Here is a tiny trained network, its code and every weight. The questions are about switching its units off for an input and a target symbol, where a switched-off unit gives its printed mean instead of its output.

import numpy as np


def w(rows, s, z=0):
    codes = np.array(rows[::2]) - 128.0
    scale = np.full(codes.shape[1], s)
    scale[-1] = z or s
    return codes * scale


def norm(h):
    return h / np.sqrt((h * h).mean(-1, keepdims=True) + 1e-5)


def f(y):
    return np.maximum(y, 0)


def softmax(a):
    e = np.exp(a - a.max(-1, keepdims=True))
    return e / e.sum(-1, keepdims=True)


def log_softmax(a):
    a = a - a.max(-1, keepdims=True)
    return a - np.log(np.exp(a).sum(-1, keepdims=True))


def net(x, mask):
    ids = ['αγδεηθμπστψω'.index(c) for c in x.split()]
    T = len(ids)
    res = E[ids] + P[:T]
    r = norm(res)
    for j in range(3):
        rows = slice(3 * j, 3 * j + 3)
        q, k, v = (r @ M[0][rows].T for M in (Q, K, V))
        z = softmax(np.where(np.tri(T) > 0, q @ k.T / 3**0.5, -1e9)) @ v
        o = O[0][rows]
        res = res + np.where(mask[j], z, o[:, -1]) @ o[:, :-1]
    y = f(norm(res) @ A[0][:, :-1].T + A[0][:, -1])
    res = res + np.where(mask[3:7], y, B[0][:, -1]) @ B[0][:, :-1]
    return log_softmax(norm(res)[-1] @ U[:, :-1].T + U[:, -1])


Q, K, V, O, A, B = {}, {}, {}, {}, {}, {}
E = w([
[160,164,174],'α',
[88,235,122],'γ',
[133,180,124],'δ',
[207,113,92],'ε',
[129,154,148],'η',
[255,96,176],'θ',
[168,66,93],'μ',
[126,232,89],'π',
[209,118,118],'σ',
[129,128,55],'τ',
[224,80,103],'ψ',
[216,97,121],'ω',
],0.0074)
P = w([
[114,152,136],'0',
[178,246,87],'1',
[107,119,140],'2',
[129,112,52],'3',
[189,234,135],'4',
[93,104,149],'5',
[103,122,99],'6',
[229,234,130],'7',
[94,103,152],'8',
],0.012)
Q[0] = w([
[100,81,198],'H0',
[102,23,145],'H0',
[135,153,123],'H0',
[196,140,183],'H1',
[153,84,207],'H1',
[83,124,85],'H1',
[99,116,203],'H2',
[129,136,204],'H2',
[7,40,128],'H2',
],0.018)
K[0] = w([
[185,221,128],'H0',
[209,177,50],'H0',
[104,111,149],'H0',
[159,56,220],'H1',
[130,59,126],'H1',
[112,180,77],'H1',
[210,122,175],'H2',
[176,108,192],'H2',
[253,183,80],'H2',
],0.016)
V[0] = w([
[249,76,115],'H0',
[125,88,29],'H0',
[56,130,64],'H0',
[160,106,195],'H1',
[143,158,64],'H1',
[56,127,145],'H1',
[96,52,77],'H2',
[87,145,115],'H2',
[19,211,84],'H2',
],0.016)
O[0] = w([
[232,120,186,160],'H0',
[103,88,195,66],'H0',
[56,99,154,65],'H0',
[154,127,74,156],'H1',
[97,90,179,162],'H1',
[120,196,120,51],'H1',
[66,76,161,2],'H2',
[135,101,132,132],'H2',
[187,8,95,198],'H2',
],0.016,0.0057)
A[0] = w([
[114,99,226,148],'N0',
[121,213,41,253],'N1',
[250,177,168,253],'N2',
[170,19,124,17],'N3',
],0.016,0.0016)
B[0] = w([
[71,206,128,171],'N0',
[6,134,151,219],'N1',
[239,92,185,255],'N2',
[198,124,183,193],'N3',
],0.022,0.013)
U = w([
[165,236,16,63],'α',
[131,68,76,95],'γ',
[120,49,42,91],'δ',
[130,109,136,115],'ε',
[84,135,124,253],'η',
[173,138,135,146],'θ',
[99,185,226,139],'μ',
[149,94,134,192],'π',
[164,101,134,101],'σ',
[64,8,220,99],'τ',
[148,93,164,61],'ψ',
[154,122,172,198],'ω',
],0.013,0.0044)

Each question gives the input, a string of symbols that net reads in full, and the target symbol t.
The units are the heads (3 rows each of Q, K, V and O) and the neurons (one row each of A and B). Each row of codes is followed by its name. A weight is (code - 128) times the scale printed after its matrix; where a second scale follows, it is the last column's (O, A, B and U).
mask holds one flag per unit, heads first, then neurons. A switched-off unit (its flag False) gives its mean, the last column of its rows in O or B, instead of its output. The means were averaged over made-up inputs and are rounded, as every weight is.
A unit's drop is (log p(t) with every unit on - log p(t) with that unit switched off) / (log p(t) with every unit on - log p(t) with every unit switched off).
The circuit of an input: a set's keep is (log p(t) with only the set's units on - log p(t) with every unit switched off) / (log p(t) with every unit on - log p(t) with every unit switched off). Starting from all 7 units, units are removed one at a time, each time the one whose removal leaves the highest keep (on an exact tie, the one counted first), for as long as the keep stays at least 0.8.
units of the circuit, in order: the units of the circuit, biggest drop first
unit that matters most: the unit with the biggest drop
k most important neurons: the k neurons with the biggest drops, biggest first
which heads matter: for each layer, one digit per head in row order, 1 if its drop is at least 0.15 and else 0, layers parted by /
drop of u: that unit's drop, to one decimal
input α μ ε τ μ η ω σ, target η: units of the circuit, in order -> H0, N1
input ψ ε δ τ μ, target δ: unit that matters most -> H0
input ψ α δ ε θ δ, target μ: 2 most important neurons -> N1, N3
input α τ τ δ τ α δ γ, target α: which heads matter -> 110
input τ α μ μ δ, target μ: which heads matter -> 101
input π μ μ τ α μ α, target μ: 2 most important neurons -> N0, N1
input α δ α α τ, target α: which heads matter -> 100
input ψ α δ α θ, target δ: which heads matter -> 101
input θ μ τ ε α τ τ δ, target τ: which heads matter -> 100
input δ τ μ τ α μ μ ψ, target μ: which heads matter -> 001
input τ δ τ η, target τ: which heads matter -> 101
input ω δ η η α δ ω ψ, target δ: units of the circuit, in order -> H0, H2
input α α α, target α: which heads matter -> 110
input ω θ α τ μ α τ, target τ: unit that matters most -> H2
input γ α α τ π, target α: which heads matter -> 100
input μ α α θ η, target α: which heads matter -> 100
input α ε τ τ α α α τ, target α: which heads matter -> 110
input α π τ α, target τ: which heads matter -> 101
input η γ α α θ, target α: which heads matter -> 100
input α τ τ, target τ: unit that matters most -> H0
input η θ δ γ δ α σ η, target α: which heads matter -> 110
input α α δ α α η α τ, target η: which heads matter -> 100
input θ θ α α, target η: 2 most important neurons -> N1, N2
input μ ε μ μ ε, target μ: drop of H1 -> 0.0
input ψ α δ δ η, target δ: drop of N1 -> 0.0
input π α α α α δ α γ θ, target μ: drop of N2 -> 0.1
input ψ α τ τ μ τ α, target τ: drop of H2 -> 0.3
input α α γ ψ τ τ α μ, target τ: units of the circuit, in order -> H0
input η ψ δ δ π θ, target μ: 2 most important neurons -> N1, N3
